Here is a tiny trained network, its code and every weight. The questions are about switching its units off for an input and a target symbol, where a switched-off unit gives its printed mean instead of its output.

import numpy as np


def w(rows, s, z=0):
    codes = np.array(rows[::2]) - 128.0
    scale = np.full(codes.shape[1], s)
    scale[-1] = z or s
    return codes * scale


def norm(h):
    return h / np.sqrt((h * h).mean(-1, keepdims=True) + 1e-5)


def f(y):
    return np.maximum(y, 0)


def softmax(a):
    e = np.exp(a - a.max(-1, keepdims=True))
    return e / e.sum(-1, keepdims=True)


def log_softmax(a):
    a = a - a.max(-1, keepdims=True)
    return a - np.log(np.exp(a).sum(-1, keepdims=True))


def net(x, mask):
    ids = ['ΓΘΛΠΦΩαδεζημξστψ'.index(c) for c in x.split()]
    T = len(ids)
    res = E[ids] + P[:T]
    u = 0
    for l in range(3):
        r = norm(res)
        for j in range(2):
            rows = slice(2 * j, 2 * j + 2)
            q, k, v = (r @ M[l][rows].T for M in (Q, K, V))
            z = softmax(np.where(np.tri(T) > 0, q @ k.T / 2**0.5, -1e9)) @ v
            o = O[l][rows]
            res = res + np.where(mask[u + j], z, o[:, -1]) @ o[:, :-1]
        u += 2
        y = f(norm(res) @ A[l][:, :-1].T + A[l][:, -1])
        res = res + np.where(mask[u : u + 4], y, B[l][:, -1]) @ B[l][:, :-1]
        u += 4
    return log_softmax(norm(res)[-1] @ U[:, :-1].T + U[:, -1])


Q, K, V, O, A, B = {}, {}, {}, {}, {}, {}
E = w([
[103,195,185,108,185,77,177],'Γ',
[165,106,125,128,64,146,152],'Θ',
[89,153,156,92,140,105,180],'Λ',
[161,114,182,125,134,120,116],'Π',
[95,96,172,82,121,168,125],'Φ',
[176,89,119,170,71,63,149],'Ω',
[183,163,4,61,169,144,25],'α',
[144,68,162,155,99,134,110],'δ',
[105,97,195,105,153,153,107],'ε',
[162,141,120,136,84,61,188],'ζ',
[101,89,146,113,100,80,161],'η',
[88,94,188,111,143,118,125],'μ',
[118,154,158,125,127,159,162],'ξ',
[96,128,160,137,145,42,171],'σ',
[126,56,149,112,78,111,122],'τ',
[102,144,188,137,176,115,144],'ψ',
],0.02)
P = w([
[138,108,146,78,125,137,135],'0',
[184,136,145,145,126,207,199],'1',
[155,94,100,76,141,141,194],'2',
[93,103,190,25,34,88,79],'3',
[90,71,140,163,159,68,87],'4',
[174,100,68,120,208,187,184],'5',
[76,106,70,70,147,56,125],'6',
[43,61,146,222,74,35,130],'7',
[110,3,35,173,182,169,161],'8',
],0.016)
Q[0] = w([
[253,138,132,45,196,143,111],'L0H0',
[142,52,54,123,212,135,181],'L0H0',
[154,84,130,93,153,126,182],'L0H1',
[96,107,143,155,101,72,144],'L0H1',
],0.011)
K[0] = w([
[94,192,205,89,14,113,80],'L0H0',
[67,136,105,56,112,1,13],'L0H0',
[119,210,110,44,85,125,48],'L0H1',
[153,101,47,112,173,128,114],'L0H1',
],0.0089)
V[0] = w([
[132,54,155,228,185,202,75],'L0H0',
[1,75,48,142,108,156,175],'L0H0',
[194,162,128,40,102,155,57],'L0H1',
[180,94,133,62,164,94,162],'L0H1',
],0.0079)
O[0] = w([
[231,53,166,72,220,78,128,25],'L0H0',
[226,254,171,116,110,144,127,110],'L0H0',
[25,69,85,201,191,99,145,194],'L0H1',
[38,59,126,151,143,192,147,254],'L0H1',
],0.0093,0.0061)
A[0] = w([
[117,130,111,141,148,133,198,14],'L0N0',
[114,194,203,147,167,144,130,4],'L0N1',
[102,78,190,152,99,115,84,167],'L0N2',
[117,187,2,100,167,96,25,57],'L0N3',
],0.0079,0.0023)
B[0] = w([
[181,43,148,117,181,159,99,193],'L0N0',
[80,77,106,136,97,159,127,142],'L0N1',
[84,148,94,153,105,78,162,254],'L0N2',
[51,42,5,26,119,191,157,172],'L0N3',
],0.011,0.0046)
Q[1] = w([
[140,114,92,235,191,184,156],'L1H0',
[92,87,25,79,148,162,215],'L1H0',
[195,173,187,11,82,112,120],'L1H1',
[147,64,98,75,134,174,163],'L1H1',
],0.012)
K[1] = w([
[105,135,45,28,114,129,114],'L1H0',
[128,169,100,124,141,90,39],'L1H0',
[128,105,250,189,88,127,171],'L1H1',
[135,150,134,121,102,103,55],'L1H1',
],0.014)
V[1] = w([
[98,64,92,8,100,165,113],'L1H0',
[78,167,211,109,211,178,159],'L1H0',
[143,147,144,154,143,85,217],'L1H1',
[116,101,198,173,108,64,87],'L1H1',
],0.013)
O[1] = w([
[129,252,41,81,102,52,166,253],'L1H0',
[181,114,122,194,157,141,17,129],'L1H0',
[86,80,165,153,79,238,58,102],'L1H1',
[160,131,198,224,143,128,220,68],'L1H1',
],0.013,0.014)
A[1] = w([
[132,254,109,90,101,96,95,79],'L1N0',
[85,35,56,9,95,100,126,254],'L1N1',
[185,6,121,111,149,214,231,90],'L1N2',
[146,124,187,47,112,50,108,196],'L1N3',
],0.0059,0.0065)
B[1] = w([
[192,117,163,175,130,71,67,159],'L1N0',
[161,136,140,254,152,91,115,248],'L1N1',
[150,93,70,72,179,151,146,133],'L1N2',
[199,184,122,151,109,85,194,164],'L1N3',
],0.0099,0.014)
Q[2] = w([
[89,41,179,13,96,67,121],'L2H0',
[254,123,146,85,86,190,183],'L2H0',
[105,120,140,22,37,4,93],'L2H1',
[60,182,2,153,214,86,229],'L2H1',
],0.006)
K[2] = w([
[170,132,97,169,152,218,157],'L2H0',
[160,86,153,130,74,108,121],'L2H0',
[156,117,3,87,150,208,185],'L2H1',
[115,89,100,93,95,64,107],'L2H1',
],0.013)
V[2] = w([
[118,131,134,124,195,192,147],'L2H0',
[187,80,99,223,81,160,162],'L2H0',
[77,155,246,170,150,87,115],'L2H1',
[104,174,89,91,172,166,146],'L2H1',
],0.014)
O[2] = w([
[128,81,83,203,107,144,114,1],'L2H0',
[116,122,193,82,221,249,48,157],'L2H0',
[214,88,168,183,44,146,93,33],'L2H1',
[160,187,20,128,107,113,149,170],'L2H1',
],0.013,0.0068)
A[2] = w([
[248,94,184,189,150,56,123,11],'L2N0',
[110,86,107,209,46,199,6,3],'L2N1',
[75,140,147,167,3,109,206,159],'L2N2',
[44,94,101,78,12,133,55,141],'L2N3',
],0.0074,0.0063)
B[2] = w([
[120,189,115,241,191,224,159,162],'L2N0',
[142,77,67,49,98,7,171,190],'L2N1',
[106,96,178,138,182,152,64,254],'L2N2',
[105,179,178,205,110,165,155,204],'L2N3',
],0.012,0.0047)
U = w([
[113,69,76,179,35,128,129,134],'Γ',
[72,129,75,81,200,116,150,120],'Θ',
[122,224,93,174,53,161,51,16],'Λ',
[103,28,85,178,208,145,145,75],'Π',
[225,175,128,104,133,71,127,130],'Φ',
[79,47,162,80,98,149,203,170],'Ω',
[147,121,110,112,108,158,139,160],'α',
[201,81,178,98,207,130,175,165],'δ',
[180,151,101,202,194,162,144,53],'ε',
[6,125,112,136,85,214,108,64],'ζ',
[156,212,199,81,73,156,93,115],'η',
[203,169,159,163,138,163,116,135],'μ',
[130,135,72,140,199,163,12,54],'ξ',
[150,92,176,74,31,148,114,254],'σ',
[160,191,208,118,79,86,230,79],'τ',
[195,69,112,134,161,147,73,222],'ψ',
],0.013,0.0069)

Each question gives the input, a string of symbols that net reads in full, and the target symbol t.
The units are the heads (2 rows each of Q, K, V and O) and the neurons (one row each of A and B). Each row of codes is followed by its name. A weight is (code - 128) times the scale printed after its matrix; where a second scale follows, it is the last column's (O, A, B and U).
mask holds one flag per unit, layer by layer, with each layer's heads first. A switched-off unit (its flag False) gives its mean, the last column of its rows in O or B, instead of its output. The means were averaged over made-up inputs and are rounded, as every weight is.
A unit's drop is (log p(t) with every unit on - log p(t) with that unit switched off) / (log p(t) with every unit on - log p(t) with every unit switched off).
The circuit of an input: a set's keep is (log p(t) with only the set's units on - log p(t) with every unit switched off) / (log p(t) with every unit on - log p(t) with every unit switched off). Starting from the 12 units with the biggest drops (on a tie, the unit counted first), units are removed one at a time, each time the one whose removal leaves the highest keep (on an exact tie, the one counted first), for as long as the keep stays at least 0.8.
units of the circuit, in order: the units of the circuit, biggest drop first
k most important neurons: the k neurons with the biggest drops, biggest first
which heads matter: for each layer, one digit per head in row order, 1 if its drop is at least 0.15 and else 0, layers parted by /
input ζ η Θ η ζ ζ Γ Φ, target ζ: units of the circuit, in order => [L1H1]
input ζ Θ Γ, target ζ: which heads matter => 10 / 11 / 00
input Γ Γ ε, target Γ: which heads matter => 10 / 10 / 01
input Γ ζ Π Ω Θ Ω, target Ω: which heads matter => 00 / 11 / 01
input ξ μ Γ, target ξ: units of the circuit, in order => [L1H0, L1H1]
input Θ Φ δ Λ, target Φ: units of the circuit, in order => [L0H0, L1H0, L1N3]
input η ζ Ω ξ, target ζ: units of the circuit, in order => [L1H0, L1H1, L0H0]
input ζ ξ η Λ δ Ω δ Θ Θ, target δ: 2 most important neurons => [L0N3, L0N2]
input ξ Λ Λ η, target Λ: units of the circuit, in order => [L1H0, L2N3, L1H1]
input ζ σ Θ ξ, target σ: units of the circuit, in order => [L1H1, L1H0, L2H1]
input τ ε η, target τ: units of the circuit, in order => [L1H1, L0N3, L2H1]
input ξ ζ ε, target ξ: units of the circuit, in order => [L1H0, L0N3]
input Φ ζ ζ Π δ ψ, target Π: which heads matter => 10 / 00 / 01
input Θ ψ Θ Ω Γ τ, target Ω: units of the circuit, in order => [L1H0, L0N2, L1H1]
input ψ Γ τ τ Θ τ Ω Θ, target τ: units of the circuit, in order => [L0H0, L1H1]
input Λ μ Γ ψ Θ μ ζ ζ Λ, target ζ: which heads matter => 10 / 01 / 00
input μ ζ ξ Ω, target ζ: 2 most important neurons => [L1N1, L0N3]
input Π μ τ Θ, target μ: units of the circuit, in order => [L1H1, L1H0, L2N0, L0N3]
input ξ δ τ τ, target δ: units of the circuit, in order => [L0H0, L1H0, L1H1]
input ζ Π δ, target ζ: which heads matter => 10 / 00 / 00
input ξ ψ μ σ, target ψ: units of the circuit, in order => [L1H0]
input ζ ζ Λ Λ Π Π ε τ Λ, target ε: 2 most important neurons => [L0N3, L2N0]
input ζ ζ ζ Φ ε, target ζ: units of the circuit, in order => [L1H1]
input Λ Π ζ τ, target Π: which heads matter => 10 / 10 / 00
input Θ Φ ξ Φ, target Φ: units of the circuit, in order => [L0H0, L1H0, L1H1]
input τ Π ζ, target τ: 2 most important neurons => [L0N3, L0N2]
input δ Γ ζ Φ, target Γ: which heads matter => 00 / 11 / 11
input τ δ δ δ, target δ: which heads matter => 10 / 00 / 00
input Θ ε Π Γ Θ Γ, target Γ: 2 most important neurons => [L2N1, L0N3]
input Φ ε ζ Π ζ, target ζ: which heads matter => 00 / 11 / 00
